Here is a tiny trained network, its code and every weight. The questions are about switching its units off for an input and a target symbol, where a switched-off unit gives its printed mean instead of its output.

import numpy as np


def w(rows, s, z=0):
    codes = np.array(rows[::2]) - 128.0
    scale = np.full(codes.shape[1], s)
    scale[-1] = z or s
    return codes * scale


def norm(h):
    return h / np.sqrt((h * h).mean(-1, keepdims=True) + 1e-5)


def f(y):
    return y / 2 * (1 + np.tanh(0.7978845608 * (y + 0.044715 * y**3)))


def softmax(a):
    e = np.exp(a - a.max(-1, keepdims=True))
    return e / e.sum(-1, keepdims=True)


def log_softmax(a):
    a = a - a.max(-1, keepdims=True)
    return a - np.log(np.exp(a).sum(-1, keepdims=True))


def net(x, mask):
    ids = ['Πγζηθτφ'.index(c) for c in x.split()]
    T = len(ids)
    res = E[ids] + P[:T]
    u = 0
    for l in range(2):
        r = norm(res)
        for j in range(3):
            rows = slice(2 * j, 2 * j + 2)
            q, k, v = (r @ M[l][rows].T for M in (Q, K, V))
            z = softmax(np.where(np.tri(T) > 0, q @ k.T / 2**0.5, -1e9)) @ v
            o = O[l][rows]
            res = res + np.where(mask[u + j], z, o[:, -1]) @ o[:, :-1]
        u += 3
        y = f(norm(res) @ A[l][:, :-1].T + A[l][:, -1])
        res = res + np.where(mask[u : u + 12], y, B[l][:, -1]) @ B[l][:, :-1]
        u += 12
    return log_softmax(norm(res)[-1] @ U[:, :-1].T + U[:, -1])


Q, K, V, O, A, B = {}, {}, {}, {}, {}, {}
E = w([
[89,145,183,186,59,66,159,112],'Π',
[180,145,117,150,240,242,170,74],'γ',
[219,114,112,115,71,170,126,199],'ζ',
[140,115,3,149,72,31,189,178],'η',
[128,153,148,43,185,17,136,165],'θ',
[73,94,39,76,139,209,190,163],'τ',
[49,191,52,45,141,78,152,87],'φ',
],0.014)
P = w([
[157,147,118,181,126,135,132,169],'0',
[164,84,80,192,144,58,188,159],'1',
[126,143,119,156,119,135,78,189],'2',
[199,54,138,186,123,127,144,86],'3',
[112,186,140,159,133,163,65,168],'4',
[134,36,157,99,123,173,152,119],'5',
[77,188,184,122,111,180,7,149],'6',
[129,118,165,91,158,102,248,152],'7',
[82,223,137,103,163,176,115,189],'8',
],0.011)
Q[0] = w([
[92,111,165,187,153,141,1,77],'0.h0',
[18,197,58,89,139,122,88,150],'0.h0',
[138,21,137,100,123,66,205,63],'0.h1',
[161,159,140,191,116,129,104,213],'0.h1',
[178,199,63,113,106,191,24,95],'0.h2',
[104,211,125,172,145,125,116,215],'0.h2',
],0.0081)
K[0] = w([
[163,220,65,154,102,104,109,145],'0.h0',
[81,254,204,118,125,184,43,124],'0.h0',
[160,4,147,82,116,99,185,112],'0.h1',
[157,163,136,96,112,158,115,213],'0.h1',
[117,240,131,201,152,111,99,190],'0.h2',
[57,177,168,117,136,200,14,204],'0.h2',
],0.0082)
V[0] = w([
[200,105,89,122,135,114,82,168],'0.h0',
[160,153,85,82,98,120,161,103],'0.h0',
[118,149,133,161,161,171,38,129],'0.h1',
[143,136,72,112,255,152,153,83],'0.h1',
[249,90,79,224,159,110,61,140],'0.h2',
[106,89,97,103,103,64,206,76],'0.h2',
],0.006)
O[0] = w([
[35,102,142,124,71,185,226,163,217],'0.h0',
[98,174,255,97,103,207,150,196,185],'0.h0',
[188,53,175,135,104,121,181,148,3],'0.h1',
[112,133,141,217,74,80,113,82,95],'0.h1',
[36,149,148,93,90,92,115,63,216],'0.h2',
[223,213,58,53,113,72,91,124,194],'0.h2',
],0.0055,0.0034)
A[0] = w([
[90,181,73,126,117,134,119,121,83],'0.n0',
[99,173,95,118,168,121,110,7,171],'0.n1',
[169,126,167,107,214,112,174,97,120],'0.n2',
[105,151,111,87,89,125,118,201,72],'0.n3',
[105,122,167,106,165,162,207,97,217],'0.n4',
[187,138,199,200,201,255,186,10,7],'0.n5',
[120,152,188,129,235,193,166,121,103],'0.n6',
[178,127,187,81,68,202,158,220,153],'0.n7',
[230,115,126,135,122,126,117,188,79],'0.n8',
[76,224,79,52,101,110,90,68,130],'0.n9',
[208,60,114,173,71,90,135,192,253],'0.n10',
[84,40,122,12,101,33,203,113,159],'0.n11',
],0.0068,0.0025)
B[0] = w([
[130,178,132,148,88,138,93,93,168],'0.n0',
[190,106,104,163,136,154,255,82,136],'0.n1',
[80,58,87,135,44,168,75,193,136],'0.n2',
[60,188,150,204,131,196,201,101,207],'0.n3',
[131,63,62,118,35,61,110,161,147],'0.n4',
[53,59,201,145,133,180,130,130,145],'0.n5',
[35,79,180,72,108,128,44,159,142],'0.n6',
[253,233,174,139,133,90,162,170,193],'0.n7',
[154,142,223,131,154,174,200,126,144],'0.n8',
[146,197,197,128,132,129,189,82,200],'0.n9',
[185,92,214,118,130,177,77,179,224],'0.n10',
[122,68,149,137,124,168,131,109,253],'0.n11',
],0.0065)
Q[1] = w([
[85,179,82,139,180,131,125,207],'1.h0',
[132,168,138,190,108,76,49,130],'1.h0',
[62,185,124,185,149,132,97,201],'1.h1',
[178,113,192,142,143,139,66,2],'1.h1',
[26,180,143,87,111,110,252,242],'1.h2',
[56,96,110,161,79,89,78,51],'1.h2',
],0.0072)
K[1] = w([
[120,190,154,88,52,159,60,160],'1.h0',
[93,153,108,174,204,142,135,166],'1.h0',
[126,208,133,95,127,164,35,129],'1.h1',
[146,136,64,197,193,102,146,146],'1.h1',
[139,145,176,42,129,254,68,118],'1.h2',
[106,88,177,183,181,174,88,171],'1.h2',
],0.0094)
V[1] = w([
[105,86,54,46,201,174,168,119],'1.h0',
[167,131,165,254,93,143,156,124],'1.h0',
[146,143,113,154,120,189,152,108],'1.h1',
[141,97,46,148,117,111,116,130],'1.h1',
[89,88,137,111,132,161,79,169],'1.h2',
[138,187,135,150,138,99,100,91],'1.h2',
],0.0081)
O[1] = w([
[96,157,113,137,140,82,152,201,2],'1.h0',
[117,120,139,105,183,90,156,56,246],'1.h0',
[130,111,245,147,255,91,48,160,134],'1.h1',
[68,210,89,133,179,97,173,170,63],'1.h1',
[78,122,43,178,115,88,129,97,69],'1.h2',
[122,117,95,129,96,190,216,95,100],'1.h2',
],0.0086,0.0042)
A[1] = w([
[103,243,133,129,143,116,169,96,172],'1.n0',
[125,186,200,126,103,110,116,136,140],'1.n1',
[126,156,139,182,153,89,81,204,111],'1.n2',
[55,93,80,157,142,99,124,118,132],'1.n3',
[151,80,151,159,94,115,189,154,166],'1.n4',
[118,118,118,73,142,120,124,161,130],'1.n5',
[128,153,114,180,92,166,130,124,177],'1.n6',
[97,212,156,89,84,128,165,88,167],'1.n7',
[84,64,152,156,120,140,164,96,46],'1.n8',
[83,254,120,106,148,115,148,62,177],'1.n9',
[110,147,138,104,79,102,129,148,226],'1.n10',
[186,119,95,100,72,124,113,67,253],'1.n11',
],0.0093,0.0031)
B[1] = w([
[65,152,96,27,185,35,229,95,225],'1.n0',
[130,106,99,134,141,108,190,188,211],'1.n1',
[176,67,102,130,187,140,73,107,141],'1.n2',
[184,116,184,182,98,126,145,31,152],'1.n3',
[79,118,128,144,167,160,100,137,215],'1.n4',
[191,131,93,174,123,139,109,113,146],'1.n5',
[119,140,92,104,100,76,121,181,164],'1.n6',
[82,148,98,161,137,131,141,102,254],'1.n7',
[33,57,143,97,120,222,99,138,147],'1.n8',
[60,179,128,65,179,89,254,55,226],'1.n9',
[129,147,83,214,122,157,131,122,200],'1.n10',
[139,189,125,62,106,101,76,140,207],'1.n11',
],0.0084,0.0065)
U = w([
[61,200,121,95,187,113,243,61,202],'Π',
[140,104,77,169,254,82,97,200,177],'γ',
[150,89,137,189,112,63,108,38,38],'ζ',
[15,30,207,101,115,189,137,131,171],'η',
[187,167,159,10,131,121,47,31,112],'θ',
[200,160,225,81,163,192,177,213,2],'τ',
[106,183,57,124,20,128,115,178,225],'φ',
],0.0091,0.00042)

Each question gives the input, a string of symbols that net reads in full, and the target symbol t.
The units are the heads (2 rows each of Q, K, V and O) and the neurons (one row each of A and B). Each row of codes is followed by its name. A weight is (code - 128) times the scale printed after its matrix; where a second scale follows, it is the last column's (O, A, B and U).
mask holds one flag per unit, layer by layer, with each layer's heads first. A switched-off unit (its flag False) gives its mean, the last column of its rows in O or B, instead of its output. The means were averaged over made-up inputs and are rounded, as every weight is.
A unit's drop is (log p(t) with every unit on - log p(t) with that unit switched off) / (log p(t) with every unit on - log p(t) with every unit switched off).
k most important neurons: the k neurons with the biggest drops, biggest first
k most important neurons of layer l: the k neurons of layer l with the biggest drops, biggest first
which heads matter: for each layer, one digit per head in row order, 1 if its drop is at least 0.15 and else 0, layers parted by /
input Π τ η τ η Π, target γ: which heads matter -> 000 / 100
input γ φ θ τ Π, target φ: 4 most important neurons -> 0.n3, 0.n9, 0.n7, 0.n1
input η θ ζ ζ η θ, target η: which heads matter -> 000 / 000
input η τ τ Π θ θ, target θ: which heads matter -> 001 / 000
input ζ Π θ θ θ θ γ θ η, target ζ: which heads matter -> 101 / 001
input η ζ η Π, target η: 2 most important neurons -> 1.n8, 0.n7
input η η η η γ γ ζ θ, target ζ: most important neuron of layer 0 -> 0.n2
input η ζ ζ η η, target η: which heads matter -> 001 / 010
input η Π Π φ Π, target θ: which heads matter -> 111 / 110
input η η θ η ζ Π θ, target η: which heads matter -> 111 / 010
input θ ζ η η, target η: 2 most important neurons of layer 0 -> 0.n7, 0.n11
input ζ η τ γ ζ Π η θ, target θ: 2 most important neurons -> 0.n7, 0.n2
input Π η τ, target θ: which heads matter -> 111 / 110
input η η η τ η θ, target γ: which heads matter -> 001 / 100
input τ η τ, target γ: most important neuron -> 1.n2
input θ ζ θ ζ θ, target φ: 2 most important neurons of layer 0 -> 0.n7, 0.n2
input θ Π θ φ ζ η, target τ: which heads matter -> 001 / 001
input η θ η θ φ Π τ η, target θ: which heads matter -> 111 / 000
input η θ θ τ, target φ: 2 most important neurons of layer 1 -> 1.n9, 1.n0
input η θ η γ η η, target ζ: 3 most important neurons -> 0.n7, 1.n3, 0.n5
input η Π η Π, target θ: which heads matter -> 001 / 100
input η θ ζ η ζ η Π, target η: which heads matter -> 011 / 010
input η γ η θ ζ η θ η θ, target φ: most important neuron -> 0.n2
input τ ζ η τ θ τ, target γ: 2 most important neurons of layer 0 -> 0.n3, 0.n7
input η θ η θ φ ζ η τ, target η: 2 most important neurons -> 0.n6, 0.n1
input η η τ ζ θ φ θ τ, target τ: 2 most important neurons of layer 0 -> 0.n11, 0.n7
